Below is a small trained network, with its code and all its weights. Each question gives an input and a target symbol and asks what happens when units are switched off, that is, made to give their printed mean instead of their output.

import numpy as np


def w(rows, s, z=0):
    codes = np.array(rows[::2]) - 128.0
    scale = np.full(codes.shape[1], s)
    scale[-1] = z or s
    return codes * scale


def norm(h):
    return h / np.sqrt((h * h).mean(-1, keepdims=True) + 1e-5)


def f(y):
    return np.maximum(y, 0)


def softmax(a):
    e = np.exp(a - a.max(-1, keepdims=True))
    return e / e.sum(-1, keepdims=True)


def log_softmax(a):
    a = a - a.max(-1, keepdims=True)
    return a - np.log(np.exp(a).sum(-1, keepdims=True))


def net(x, mask):
    ids = ['ΓΘΞΠΣΨαβδλμτφ'.index(c) for c in x.split()]
    T = len(ids)
    res = E[ids] + P[:T]
    r = norm(res)
    for j in range(3):
        rows = slice(4 * j, 4 * j + 4)
        q, k, v = (r @ M[0][rows].T for M in (Q, K, V))
        z = softmax(np.where(np.tri(T) > 0, q @ k.T / 4**0.5, -1e9)) @ v
        o = O[0][rows]
        res = res + np.where(mask[j], z, o[:, -1]) @ o[:, :-1]
    y = f(norm(res) @ A[0][:, :-1].T + A[0][:, -1])
    res = res + np.where(mask[3:7], y, B[0][:, -1]) @ B[0][:, :-1]
    return log_softmax(norm(res)[-1] @ U[:, :-1].T + U[:, -1])


Q, K, V, O, A, B = {}, {}, {}, {}, {}, {}
E = w([
[222,190,119,50,114],'Γ',
[138,119,188,62,148],'Θ',
[204,83,112,192,176],'Ξ',
[105,102,163,201,124],'Π',
[70,136,110,104,114],'Σ',
[138,233,111,185,143],'Ψ',
[143,148,167,47,216],'α',
[138,151,107,137,129],'β',
[70,160,86,60,121],'δ',
[142,148,156,54,209],'λ',
[163,112,3,147,152],'μ',
[62,107,100,131,123],'τ',
[85,100,139,118,128],'φ',
],0.02)
P = w([
[196,139,129,99,2],'0',
[102,195,112,114,119],'1',
[107,185,112,125,129],'2',
[108,174,112,139,134],'3',
[111,161,117,148,142],'4',
[111,158,116,149,142],'5',
[115,148,125,151,147],'6',
[120,134,141,154,151],'7',
[115,141,128,153,147],'8',
[124,137,130,152,147],'9',
[119,131,133,152,144],'10',
[122,130,132,148,142],'11',
],0.0087)
Q[0] = w([
[137,80,140,150,92],'head 1',
[98,81,116,31,129],'head 1',
[90,67,89,10,91],'head 1',
[226,38,159,189,104],'head 1',
[150,163,129,186,88],'head 2',
[72,144,145,143,106],'head 2',
[193,108,195,107,99],'head 2',
[46,80,192,142,128],'head 2',
[234,144,122,114,138],'head 3',
[208,124,120,197,91],'head 3',
[121,33,71,107,121],'head 3',
[203,106,204,169,113],'head 3',
],0.011)
K[0] = w([
[113,114,152,120,139],'head 1',
[157,123,146,95,86],'head 1',
[120,101,171,59,68],'head 1',
[135,108,154,114,202],'head 1',
[131,143,130,159,157],'head 2',
[66,95,131,93,122],'head 2',
[167,133,250,98,165],'head 2',
[107,91,157,139,108],'head 2',
[127,179,100,134,223],'head 3',
[109,147,118,163,193],'head 3',
[200,124,103,168,108],'head 3',
[79,120,147,120,200],'head 3',
],0.016)
V[0] = w([
[169,181,204,70,182],'head 1',
[165,74,171,96,61],'head 1',
[129,107,104,191,63],'head 1',
[95,149,29,32,80],'head 1',
[70,103,109,184,99],'head 2',
[208,221,109,118,124],'head 2',
[148,78,51,182,75],'head 2',
[167,139,141,147,44],'head 2',
[171,116,181,177,33],'head 3',
[188,155,69,170,182],'head 3',
[190,88,114,191,162],'head 3',
[148,2,104,107,77],'head 3',
],0.0084)
O[0] = w([
[25,181,92,103,122,124],'head 1',
[69,73,131,216,50,88],'head 1',
[126,15,217,117,156,143],'head 1',
[107,142,97,59,84,254],'head 1',
[149,216,186,78,44,145],'head 2',
[120,65,240,200,173,153],'head 2',
[82,221,199,43,210,73],'head 2',
[147,192,168,15,211,82],'head 2',
[124,33,47,237,241,102],'head 3',
[111,180,2,124,83,87],'head 3',
[167,117,52,149,173,12],'head 3',
[230,201,194,238,251,52],'head 3',
],0.005,0.004)
A[0] = w([
[141,186,33,84,2,4],'neuron 1',
[123,48,144,64,96,179],'neuron 2',
[217,113,31,162,149,15],'neuron 3',
[44,167,183,39,111,141],'neuron 4',
],0.0064,0.0031)
B[0] = w([
[207,181,254,157,156,188],'neuron 1',
[89,113,39,132,99,199],'neuron 2',
[96,85,62,165,138,152],'neuron 3',
[158,42,128,146,217,254],'neuron 4',
],0.0081,0.0066)
U = w([
[182,146,146,88,67,228],'Γ',
[84,3,141,94,105,2],'Θ',
[165,81,103,208,158,110],'Ξ',
[122,103,226,217,105,88],'Π',
[96,130,160,91,82,79],'Σ',
[133,222,177,157,147,153],'Ψ',
[95,152,124,146,96,92],'α',
[148,95,190,92,216,28],'β',
[107,153,151,110,88,84],'δ',
[90,134,96,94,72,81],'λ',
[153,170,44,138,135,111],'μ',
[60,147,151,167,135,74],'τ',
[89,124,112,139,111,69],'φ',
],0.014,0.004)

Each question gives the input, a string of symbols that net reads in full, and the target symbol t.
The units are the heads (4 rows each of Q, K, V and O) and the neurons (one row each of A and B). Each row of codes is followed by its name. A weight is (code - 128) times the scale printed after its matrix; where a second scale follows, it is the last column's (O, A, B and U).
mask holds one flag per unit, heads first, then neurons. A switched-off unit (its flag False) gives its mean, the last column of its rows in O or B, instead of its output. The means were averaged over made-up inputs and are rounded, as every weight is.
A unit's drop is (log p(t) with every unit on - log p(t) with that unit switched off) / (log p(t) with every unit on - log p(t) with every unit switched off).
The circuit of an input: a set's keep is (log p(t) with only the set's units on - log p(t) with every unit switched off) / (log p(t) with every unit on - log p(t) with every unit switched off). Starting from all 7 units, units are removed one at a time, each time the one whose removal leaves the highest keep (on an exact tie, the one counted first), for as long as the keep stays at least 0.8.
units of the circuit, in order: the units of the circuit, biggest drop first
k most important neurons: the k neurons with the biggest drops, biggest first
heads that matter: for each layer, one digit per head in row order, 1 if its drop is at least 0.15 and else 0, layers parted by /
drop when u is switched off: that unit's drop, to one decimal
input μ δ Σ Ψ φ Π μ φ Ψ α φ, target Ψ: units of the circuit, in order : head 2; head 3; neuron 1
input Ξ Γ Ψ λ Ψ Γ Ψ Ξ δ Σ Π Σ, target μ: units of the circuit, in order : head 3
input λ Σ τ α τ β μ μ Θ Σ, target Γ: units of the circuit, in order : head 2; neuron 1; head 1
input α Σ Θ Ψ Γ λ Σ Θ Π Σ α, target Θ: units of the circuit, in order : head 2; head 3; neuron 2
input Θ τ Σ λ Γ τ, target τ: 2 most important neurons : neuron 2; neuron 1
input μ φ Ξ Ψ α τ Θ α δ, target Ψ: 2 most important neurons : neuron 1; neuron 2
input Θ Θ Γ β λ φ Σ λ λ Σ, target τ: heads that matter : 101
input Ξ α λ Σ λ φ, target μ: units of the circuit, in order : head 3; head 2
input Θ Σ τ, target τ: units of the circuit, in order : head 3; head 2
input Ψ Σ Ξ Π Ψ Σ μ Θ β, target β: heads that matter : 010
input φ Ξ Θ Ξ δ λ Π Ψ δ, target Π: heads that matter : 101
input Θ Θ Ξ α Σ Σ Ψ Γ Σ, target τ: units of the circuit, in order : head 1; head 3
input Ξ τ μ Ψ Θ Π Ψ τ, target μ: heads that matter : 011
input τ Σ Σ β Π Σ λ λ δ, target β: heads that matter : 011
input Θ Σ δ Σ Σ Σ Π λ Θ, target Θ: most important neuron : neuron 4
input τ Ψ Θ Ψ Σ Σ δ Σ Ξ τ, target β: heads that matter : 011
input Θ Ψ δ Θ Ξ Σ β, target β: units of the circuit, in order : head 2; head 1
input Θ τ φ, target τ: heads that matter : 101
input Π Ξ τ α τ α λ Ξ α Ψ δ, target Ξ: drop when head 3 is switched off : 0.9
input Ξ Σ τ, target μ: drop when head 3 is switched off : 1.1
input φ λ δ Ψ Θ μ α Π λ Ψ Σ φ, target Π: drop when neuron 4 is switched off : 0.2
input μ Γ Θ φ Σ δ β Θ, target Θ: drop when head 2 is switched off : 0.5
input Θ λ β δ, target τ: most important neuron : neuron 2
input Σ Γ Σ, target Θ: 2 most important neurons : neuron 4; neuron 1
input μ Γ Π λ Σ, target Ψ: 2 most important neurons : neuron 1; neuron 2
